Each row is followed by its class.
[  25  266 -305 -466  -46  326  452  488   18  101  -51  -81   15  316
  517   82 -329  -72 -275 -441   56  125 -305   74  167 -254 -182  270
  242 -249  578 -205   67   99 -460 -108  151  -69 -111  -87 -203   19
 -259]
q221
[ -11   43   53  205  -34  -43  199 -501 -101  -10  407  -81 -213  102
  267 -190 -198  239  189  323  142 -356  158 -190  -74   90   21   -6
    6 -135  -58 -113  -18 -148  432  287  -28   87  326 -264   28 -194
   39]
q370
[ 100 -183  -74 -351 -370  556  209  -60  102  166 -254  104   35  192
  233  290  387 -145 -633  175 -243   81   78  347  458 -283  -61 -598
  112  195  289  -36 -310   78 -490  145  408 -418 -112  249  291  -29
  -18]
q875
[ 292  -10 -277  -49 -173  248  496  100 -224  273   53  367  -68  294
  238   -8  154  -66 -295 -255 -409  299  114 -321  270  -62   74 -291
 -185 -358 -150  222 -220  174  145 -239  248  143  -14 -205 -129  153
 -234]
q505
[-155  494 -229  147  -12 -126  -42 -140   -4 -178  200  263 -407  250
  145  133  185   19  379 -122  194 -465 -149  113   31  394   43 -290
   12 -346  466  290 -291   18  -56   46 -319  547  411    4  -36 -219
 -394]
q457
[ 328   52 -332  -70 -153  -24  -32   61 -375 -124 -117  118 -227 -422
  167   86  167 -318 -171  440  122   74  -50  -88  359 -127  -60 -198
   33 -194  -85   75   54   86 -192 -143   38 -132   14  -90  126   60
 -237]
q100
[  26   97  179 -236 -290  400  -34 -386   36  -48  -82  -51 -147 -419
  -11  196  119 -108 -718  188  362 -152  216  156  320 -200  195 -214
 -124   27  127  -31  -51   63 -119  364  395 -351 -180  244   94  -72
 -118]
q505
[ -50   91 -222 -114   23  -24  206   32 -211  -23   35   95  -80  334
  212  -78   38 -273 -159   26  236  148  -12  104  411  -95  -93 -127
  341  -85 -359  103 -154   46 -207  168  179 -280  130  -44  291   79
   56]
q488
[-433 -216 -767  -35 -166  427  385  199 -114  295  295  146  -56  645
  451 -242 -136  -52   11 -150 -264 -205  -77  -82  319   79  322 -588
  495 -266  -83  119 -366  333 -156  -75   83  424  242   91  235 -445
   30]
q236
[ 134  161 -187 -115  262 -162  -91  114 -101 -290  -10  116 -402   63
  -84   63   37 -111   17 -136  104   63 -157  104   96   56 -190    2
   53   -4  -90  251  176  198  -78 -220 -262  177  245 -113   30   39
 -312]
q457
[-278  351 -582   66  113   15  225 -286  -84  320  164 -139 -459  -25
  -26   27 -108   59  624 -234  111 -328 -276 -110 -164  317  365 -604
  414 -525  179  160 -165  181  130 -223 -299  445  586  -52   37 -306
 -438]
q221
[ 253  143 -214  364    5 -167  107 -301 -254 -127  266  168 -243   26
  324  169  -43 -134  295 -136  199  131  107 -370   99  -95  115 -114
    0 -228 -428  280 -330  -68  -13 -243 -350  469  317 -219  -41  -20
 -147]
q875
[ -86  102 -299 -266   37  503  458 -160   90  216   26 -252 -163  333
  -12  100  304 -224 -558   50  -14  -85 -123  360  534   55 -327 -585
  225 -215  610   94 -131  189 -319  -41  288 -395 -140  238  348 -316
 -266]
q100
[ 220  344 -615   78  437 -418  424   54 -436  102  467 -255 -693  255
  496 -177 -177 -136  466  215  -70  -86 -298  -93  273  209 -438 -101
  169 -645   82  279  285  182  222 -566 -177  156  302 -523  147 -258
 -666]
q36
[-349  236 -230 -140  197   67  743  -46 -203  320  -91   51 -221  885
  227  -85   97 -138 -343 -565   -2   36 -218 -108  123  100 -505 -269
  375 -138 -199   37 -323  -29 -263  416   58   59  208  -63  146  160
  429]
q505
[ 456    8  -70  120  133   -3  166 -154 -138 -156  -39  181 -217 -220
  125  152   74   -1  201  -61   40  152  -57 -178  138  -62   -2  -23
  -80 -218  -79  -62  -24 -248 -113 -102   -7   53   57 -235 -301  196
 -295]
q488
[ 329  -51  179  -82  -47  325  248 -109   11  480 -156  -11 -151 -415
   58  269  288 -229   37  214  -18  187  -75  200  157   39  145 -552
  -97  -88  135 -124 -100   -2 -431 -236  305 -308 -361  123  128  -23
 -193]
q100
[ 291   82 -238  -97  359  -91  109 -246 -379 -156  -48   30 -332   30
  -92   32   21 -294  -34  -87  274  200  153 -114   88 -150 -230  115
  132   69  -10  196  237  -94 -111  -99 -167 -182  206 -133  119  270
 -295]
q370
[-412  212 -141  244 -174  181  231 -389 -173  375  163  -85  110  145
  490  -25   -7   78  253   83  -87 -254 -217 -369 -240  308   83 -527
  187 -407 -641   16 -468  -26  258  184  127  518  212  -92 -130  -47
  241]
q136
[-225  317  249 -137 -362  -25 -318 -158  160 -378  534  477 -239   33
 -195  -62 -369  196   81  -19  459 -370  456   40  219 -304  722  213
 -120 -124  113 -213 -115   21  603  234 -508  498  509  113   48 -171
 -721]
q236
[  45  245  -85 -134   -1 -130 -148  352 -119 -124  336  187 -158  304
   73 -232 -241   28  255  -92  -92  167  -34   93  -42 -170 -119  329
   58   21  -51 -297   32  269  237   67 -432  286  538 -131 -103 -123
 -155]
q457
[-127  -41  192 -175 -331  328  253   21   -3  282   33   10   45  389
  313  -85   -9  -63  -90 -196 -305   15    0   61  264 -151  367  -97
  268  -74 -384 -193 -305   27 -147  274  107   62  -85  109  -91   58
  154]
q457
[ 137  262 -353  -59 -279  362  153 -539 -271  327    3   70  -47  121
  202   88  352 -267 -419  160  119   65  283  107  493 -201 -206 -591
   80 -262  392  116 -261  191  -58   89  267 -131  187  221  201 -207
    9]
q165
[ 303   58 -109  -61   81 -195   11   61 -179 -316  -54  163 -309 -168
   79  133   47 -137  -27  -98  110   68  102 -172  164  -98 -198  132
  -73  -67 -104  175  177   48 -119  -74 -229   10   51 -103   -9  210
 -167]
q828
[-169 -127  450 -102 -229   34  105   70  188   40  221  407 -115  107
  -50  124  265   28  104 -359  122  -87  137 -187  240 -104  649  -73
 -309    1 -442  226 -294   79  120  -92  158   26   17 -113 -185 -150
 -547]
q236
[-235  188   30  308 -175  -78   11 -201  363 -122  268  198  253   65
  373  166  -84  212  392 -304  556 -647 -109 -278 -127  159  382  -71
  -59 -374 -114   46 -377 -487   51  -43  -76  431  146   50 -344  -25
 -382]
q828
[  11  200  134  -72   74  221   80 -206  -68   84   58   20  -31  494
  197 -113  168  -92 -493  -17 -253   77 -207  253  234  -59 -112 -387
  150  -83 -347  -38 -334  -19 -106   53  -21  127 -101  226  -85 -129
 -191]
q136
[ -97  219  113  -97 -292  221  438  -54 -258  212  171    1 -150   59
  339  -81  225  -29 -183   77  413 -202  -79  -64  263 -236 -109 -247
  -69 -250  -28  145 -397  177   15  167  264 -224  181  -57   98 -183
  -10]
q828
[ 375  118 -321 -276  506 -287  169  262 -259 -113  -82 -119 -429  -66
  -44  -33  -91 -147 -204  -96  267  197 -264   83  192  -67 -412  245
   70   31   24   53  576  258   -6 -352 -215  -93  120 -265   31  114
 -155]
q36
[ -85 -234   43  -67 -272  278  400  -92 -153  209  418   18 -127  173
  422   73  278  -56  -34  145   57 -113  -71 -287  280 -112   91 -662
   76   17 -489   68 -479  -90   78 -116  -21  -86  -35  -19 -131 -136
 -309]
q505
[-115  288  -96   12    5 -137 -130   76  204 -248  329  -65 -121 -426
   52  178 -248  198  155  265  530 -547  -91  187   96  -94  424  -83
   22 -297  450   -5 -107  114  293    8 -226  258  341  150   33 -300
 -264]
q36
[  15  237 -366  295  173 -373 -177   87 -137  -78   76  362 -146  -23
 -210  -54 -181  -21  604 -220   75  -72 -189  -82  -57  134  258 -298
   28 -325 -338   50  -67   45  101  136 -414  732  462 -166  -63  118
  -31]
q488
[ 172  133  455  -21 -188  115  -49 -217  327   48  241  174 -158  -50
  -35  111   62   45  102  -54 -130    5  -26  184  -48  124   92  111
  -85  -71  -69 -185 -289   -7  -12 -114 -104  264 -321  -43 -445 -351
 -364]
q828
[ 312  272 -507  150  259 -375 -284  132 -328 -310  168  186 -632 -129
   17 -203 -468 -179  577    6 -203  162  -16  -57  -71 -154  353   53
  -30 -290   -2   96  188  191  -42 -594 -366  755  405 -103  -17  -20
 -468]
q488
[-174  160 -205 -305  244  -53  356  248  -46  -20  -93  -61 -295  385
  -48   25  105  -78 -131 -230  187  186  107   81  383   24 -222  375
  275 -209   42   93  187  151  -15  202 -104 -140  114  -25  288  215
   61]
q36
[-552  -23   78  -72    9   75  300 -135   27  214  353  368 -137  541
 -159   34  143 -189  328 -386  412 -411  173 -174  115  116  437 -201
  311  -51 -103  171 -315 -139  -14  146 -244   26  387   76  189 -173
 -448]
q370
[-395  263  -38  236  -75   36  205 -282  -97   25  142 -163 -129  363
  264   -8   59  -35  213   24 -229 -376   42    8   23  399   22 -257
   63 -399  387  263   12   84   24  374   91   74  170  -92   68 -151
   79]
q221
[-431  368  281  196  153 -246  195 -313  234 -242  320  295 -167 -121
 -140  220  278   86 -144   52  845 -472   42  245  316   57  331 -386
  -78 -246  325  389 -398  -74  183   66 -183   21  104  195  106 -274
 -372]
q165
[-289  147  182   44 -120  138  192 -317  256  535  -42 -183 -180  183
 -125   80  390  242  132  -58 -254 -457 -301  292   90  441  446 -781
  -48 -419   53   96 -128  -25  267 -107   55  181 -136  255 -138  -80
 -367]
q36
[-264   93  292  -72   52 -363  -26 -102  504 -814  412  412 -172 -383
 -519  256 -138  126  -29 -174  867 -169  314   40  519 -311  848  405
   27   24  129  148   42 -265   85  101 -573  -13 -101   34  -20   79
 -684]
q165
[  -7  -64 -145  184  -52  -68  329 -100  180   99    9   43  -64  188
 -132 -101  290  116  147  190  -34  -49 -109  149  272  110 -138 -641
   69 -216  -42   40 -225   -9  -59  -41   38 -241  137   74  402  -62
  113]
q457
[ 193  129 -172   78   20  143  125 -432 -384  261    9    1 -235 -237
   38  123  304 -272 -146  292  192   54  251   14  345 -101  253 -666
  -78 -230  295  178  -92  214  112 -109   96 -164  263   99  193 -240
 -270]
q100
[   3   67  347  126   87 -595 -177  269  198 -342   15  144 -269 -332
 -494 -139  -66  301  798 -135  547  -68    6  -94 -339   22  159  529
 -305    9 -144  187  302 -189  125 -103 -369   49   44 -102  -56  411
    1]
q370
[-165   54 -120  190   -1 -136  -55  107  -75   -7  299  -58    9  207
  216 -213 -192  142  601  250  152 -377 -194 -187 -285  201  156 -207
   53 -370 -345   26  -85  -27  329 -126 -371  435  236  -38 -118 -199
 -280]
q36
[  56  130  663 -186 -423  463  -76 -189  305 -285 -164  288  154 -322
   97  483  422  146 -451 -165   68 -324  -25  145  333  -93  400  103
 -216  -79  626  -67 -362 -160 -231  285  296 -142 -160   60 -571 -248
 -479]
q36
[ 125  -23 -191  107  131   10  140 -240 -283  291  118  -42  -31  -26
   56  -57  -14 -153   22  362   91  135   61 -159  200  -26 -433 -347
  103 -188 -522 -214 -125 -136  129  350  111  -44   31  -71  319   40
  270]
q136
[-380  108  175  127 -121 -195  104  -92 -342  300  -92  308 -368  290
 -290  -95  414   -8  385 -263   51    5  150   97  344   48  544 -519
   63 -260 -204  493 -191  130  171   12 -373  202  246  139  190   97
 -230]
q505
[   0  335 -117 -340   22  -51   42 -154 -258 -268  -19  186 -410  272
   57   92  -70 -190 -298 -183  297    4  131  133  300 -180 -146  212
  178   37  152   99  152  140  -12   46 -121  -87  363   14  189  164
 -243]
q875
[-403   45    3  -59  -45  213  114   18  122  127   26  172 -119  491
 -223  -78  148   94  107 -299   49 -220   67  -58   13  299  274 -228
  193 -229  -87  210   15 -130   98  211 -153  180  248  168  144  254
 -115]
q457
[  -5  -69 -404   80  226 -165  239  105  -76 -231  194   21  -22   -9
  219  -14 -215  -99    5  136  346  -48   45  -77  149  -73 -273  -88
  186   -3   98   42  146    5  -15  -57   23 -153  227 -105  259  110
  248]
q236
[ 283  110 -186   20  332 -123   34  -71 -359 -222  -57   42 -432 -125
  -14  -48   51 -114  -95   10   46  127  -68  -54  134  -76 -348  258
   -8 -150  -33  196  191   10  -21  -74  -89  136   85 -297 -131   22
 -227]
q165
[-296  186 -790 -215  129   38  244   61   79  173    6 -268 -254  249
 -224 -251 -279  138  164 -288   79 -384   83 -178  -80   16  207  155
  274 -392  320   17  142  218  192  389 -113  299  478   23  328  -70
   29]
q136
[-378   12  242 -158 -156  313  106  137  279 -119   52   81  291  476
  -93  -95 -122   31 -513 -374  268 -305 -146  126  -75  -73  262 -117
  -67  269 -501  -94 -204 -220  -94  876  276  -95   41   63   80  409
  241]
q221
[-108  240   71  400   75  -44   -7 -574 -289 -116   66  336   38  209
  311  214   74  -66  -13 -240  405 -288  287 -341  140   24  440 -317
 -191 -398 -149  392 -389 -428  180  393   48  487  173   -8 -294  100
 -260]
q100
[-379   81  -44 -103  415  207  538  224  -48  456  213   47  -82  471
  163  115  127  -53  169 -223  221   16 -321  -84  313  421  267 -624
  395 -443   73  332  241  -53  -59 -355 -134  104  136 -147  143   70
 -429]
q828
[  58 -168 -170  160   46  -48  449    1 -214  227  169  -26 -292 -310
  401   -1  185  -45  189  151  233 -110 -304 -270  237   64  -21 -732
  131 -289 -767  330 -258  -10  -58 -379 -142  143 -235 -254   44  -40
 -314]
q236
[ -41   53   31  218  287  -65    0   76    8  215  110  137   -9 -137
  -60   54  130  115  505   34  181 -326 -315 -202 -297  423  497 -217
 -335 -261   43   -5  -38    9  118  -82   27  394  162 -115 -295 -318
 -267]
q370
[  96  132   44  209  104  -82  -71 -109  -67  -13  261  158 -369 -409
  297  147   65  -20  119   54  500 -285 -186 -104   62  174  109 -519
 -162 -212 -204   73  -76 -279   96 -229  -96  313   49 -114 -310  -45
 -527]
q100
[ -20  215  299   54 -395  147   49 -353 -100  290  -18  351  -70  185
   92  182  401    9  -36 -286 -222  -68  -80  -20  243  146  264 -422
 -198 -243  -61   74 -280  -16  151 -160   59  187   47  -38 -366  -62
 -479]
q875
[  43  -85 -308  -93  295  135  187  -51   45  158   53   13 -233  105
 -300   28 -226 -238  402 -362  126   73   15  -33 -169  125  396  143
  211   35    4  123  164 -171 -210 -151  111   29  110 -293  130  211
 -396]
q165
[-115  248 -105  -59  -24  226  124  115  185  -30   98  162 -132  294
  208   22   94   97  -37   59   71  -89 -124  148  216   68   67 -309
   70 -370    2  -22 -192  220 -191  344  117  260  376  101  161 -196
  218]
q165
[-252  -33 -252 -222 -161  121  388  -50 -192  224   22   96 -176  215
  284   41 -125 -266  -92 -119  372   21  215   -1  170 -221  103    5
  455   82 -294  -42 -117 -127 -228   64 -111  -92  -97  262  259  444
  151]
q488
[ 345 -114 -220  -66  -41  361  -31   45  -58  196 -129 -232   81 -166
  320   45  -73   53 -149  305  107  -13  -44   37  -80  -67 -147 -369
  -84  -47  -90 -178   76  -24 -119   48  236 -162    1  252  209  145
  160]
q488
[-227  221  -19 -135   54  145  507 -100   10  324  -35  104  -88  499
  -69   86  396  -61 -277 -119 -440  244  -50  226  561  243 -149 -371
  271 -369  628  147  -60  270 -183  -76  103 -238  -74   65  236 -289
  -39]
q36
[  44  -19  453  243 -280   57  101 -278  -65  222  -70   63   -7 -289
  314  238  280   76   88  236   25   24  119 -198  200    4  131 -322
 -197 -290 -307   49 -183 -168   11  -15  115   66 -168   21  -57   77
  134]
q828
[ -11   98 -181 -107 -113    3   81  -48 -148  163 -143  -37 -451  -61
   66  127  298   18   22  408   13 -120  -27  144  249  304 -287 -414
   27 -323  595   74  288  113   40 -263   43 -280  115   27  245 -159
 -301]
q36
[ -13  129  135  105 -121 -330  -82   31 -301 -259   49  160 -173 -239
  180  -61   84  -50  -89  303  312   62   65 -142  276 -142 -401   71
  -16 -237 -460  196    7  -84  129   98 -181  -14 -142 -156  -46  147
  -57]
q370
[ 323  237 -236  -32  261 -266  188  -55 -217   10  -93  119 -407 -319
   98  115  184 -139  -12  213  417  176 -110   63  197   -4 -593 -102
  -69 -140    9  -98  166   30  -69   53  -33  -66   53 -280  -18   98
   -3]
q136
[ -76  290 -174  -41  185 -108   25 -214  -29 -381  -17   -1 -146   35
   36  -42 -106  -66 -382  -73  457 -185   79  143  221  -73 -211  261
   45  -26  -48   56  134  -11   17  322   86  -17  175   41  228  186
  109]
q221
[ -84  180 -586 -168  413 -130  102  227   91 -130  111   62 -410  -56
 -420   49 -242  -65  179  -60  -24  -53  -36  156  -92  274   72  182
  151  -62  416  -89  275  131  -43  222 -207  169  184  -19  352  177
  -82]
q828
[-145   -3 -164  130   73  256  439   55  -25  212  259   10   76  227
  419   52 -203 -138  -54 -459 -100  -43 -333 -255 -211  149  -74   29
   74  -89 -274   89 -271   25 -222 -247  180  352 -147 -216 -319  -93
   50]
q100
[ -63   17  228  173  264   19  132 -174 -204 -245  275 -163   28 -114
  527  179  156  -31  221  229  129  -63 -243  -78  139   99 -622  -29
  245  -29  225  203   49 -236 -181 -293 -171  -78 -111 -200 -289 -139
 -166]
q457
[ 222   10 -273  -45   88 -136  -14  298 -302 -239  -99  167 -303 -112
    2   52   20 -157 -212   -2  220  183   -1  -38   46 -130 -273   79
 -223  105   20  124  247  164   -4 -129 -111  -24  233 -229   51  205
 -111]
q36
[ 264 -162 -436   -3  250 -310  192  208 -272  -63   10  -65  -67 -233
  162  -43  -38   33   13  216  -40  232 -221 -272  151 -174 -489   37
  105  -73 -118  -19  193  111  147 -386 -149  -42   50 -363 -135  -93
  -50]
q488
[ 438  190  -86 -149  272 -185   47   20 -171 -129  -67  304 -542 -105
 -234  198  134 -260 -445   45  157  201   19  197  392 -130  -25  -32
 -219  -63   86   84  205  209 -100  -98 -132  -47  107  -78  160  -22
 -443]
q457
[ 192   77  -26  123 -100   97   92 -198 -238  426  -93 -173   97  -89
  400   19  304   55  -84  541 -243   71 -103    0  282  -66 -347 -678
   43 -466  -18 -209 -186   53   18  128  102  -99  -17  203   -7 -302
  208]
q828
[-502   72 -114   30  289 -204  246    3 -217   71  197  269  -54  748
 -251  -26 -105 -311  359 -513 -130   66   25  -78  368  308  768 -178
  405  -44 -338  286 -127  162   80   52 -204  279  414 -192  401   37
 -110]
q488
[ 492  172 -201  -71   95   65  110 -104 -175  -52   70  236 -300 -143
  -53    3 -102 -216 -199 -122  136  214  119   82  370 -167  144   13
 -103  -56  -56  -21  105  197 -106 -106   21  122  132  -68  216  155
  -77]
q370
[ -94  -93 -418    7 -173  506  507   14 -192  301  279   33 -174  196
  428   21 -212 -173   52  -52 -151 -241 -180 -154    9   81  370 -605
  376 -186  -77   12 -476  116 -204  -90    7  264  255  -91  210 -195
  -77]
q165
[-449  191  116   28 -268  103  102 -210 -158  283  241  312 -313  308
   83  -83   82 -242  -95 -440  273  -99  133  175  -47  -14  794 -332
 -198  106 -756  595 -468  448  142 -343   25  508 -129  286   -7   30
 -213]
q136
[-208   94    8   70 -147   -2  344 -162  -87  348  -94  243 -110  -24
 -192   63  163  -17  125  -25  119 -219   20 -110    0  211  614 -530
  -78 -317 -132  156 -441  135  144  194  123  101   41   17  184  -79
  -25]
q828
[  82   42  -17  -53   24   97  194 -138   85    6   35 -130 -147  417
  196 -112  199  146 -270  124 -339  127  -31  201  441    8 -481 -436
   31 -135  -35 -128  -34   74 -129  236  129 -233   -4  163  285 -109
  217]
q370
[-108  430  232   66  -41 -359  -65 -363  351 -291  298  180 -352  368
 -218  -48  -33  338  289 -380  250 -470   45  -21  -80   31  364   -7
 -351 -226 -571   31 -357 -104  572  436 -235  491  472  -36 -130   76
 -436]
q488
[-510 -103 -168  131 -194 -311 -131   70 -160  110   18  153 -137   27
  324 -137 -210   -1  253   79  507 -151   83 -123  -11 -190  286 -521
  325   -7 -809   96 -287 -121  121  -81 -371  423  166  166  156   75
   70]
q457
[-563  -81 -131  236 -398  503  460 -270  -65  450  194  100  397  488
  422  -39  179  117 -335 -185  -80 -345 -131 -276   75  -48  495 -899
  190 -330 -381  219 -734  -96   36  197   34  347   -1  294 -167 -139
   67]
q828
[ 310  -74  202  105  -81  243  119 -299   86   72 -198  -15   62 -106
  116  116  243    5  144   46 -242   32  214  186    6   71 -104 -125
   31   49  313 -100 -245  -42 -280  212  284 -388   54  115  166  -36
  306]
q457
[ -36 -107   18  -74 -441  149 -261   26  144  183  202 -218  158 -524
 -100   -7 -332  166  227  152   -1 -100  -77    8 -169 -148  235  475
  101   89  -18 -411   18   98  375 -214  -78  201   -3 -165 -286 -260
  -96]
q36
[-361 -174   69  321 -231  255  260  -12  -94  176  222   90  325  198
  339  -28  -84   41  248 -207  271 -275 -137 -269 -351   48  256 -490
  -82  -10 -195  267 -360  -80   45 -195  -62  229   48 -149 -230  -87
 -129]
q875
[ -98  -76  391  211 -161  213  354  -69  -82  405  145  233  160  524
  139   -3   29   -7  624 -367 -344  132 -148 -290 -349  363  342 -151
   68 -125 -191  123 -257  -87  -77 -336 -151  264   23 -305 -275  -56
 -105]
q165
[ 289  174  -25 -154  381 -125  273 -213 -141 -149   43  117 -322  124
  184  156   90 -101  -62 -163  174   29  -31  -27  499 -133 -134  -35
  172  -87  -78 -135  -54 -202 -263  377 -209  -33  102 -133   71   23
 -236]
q136
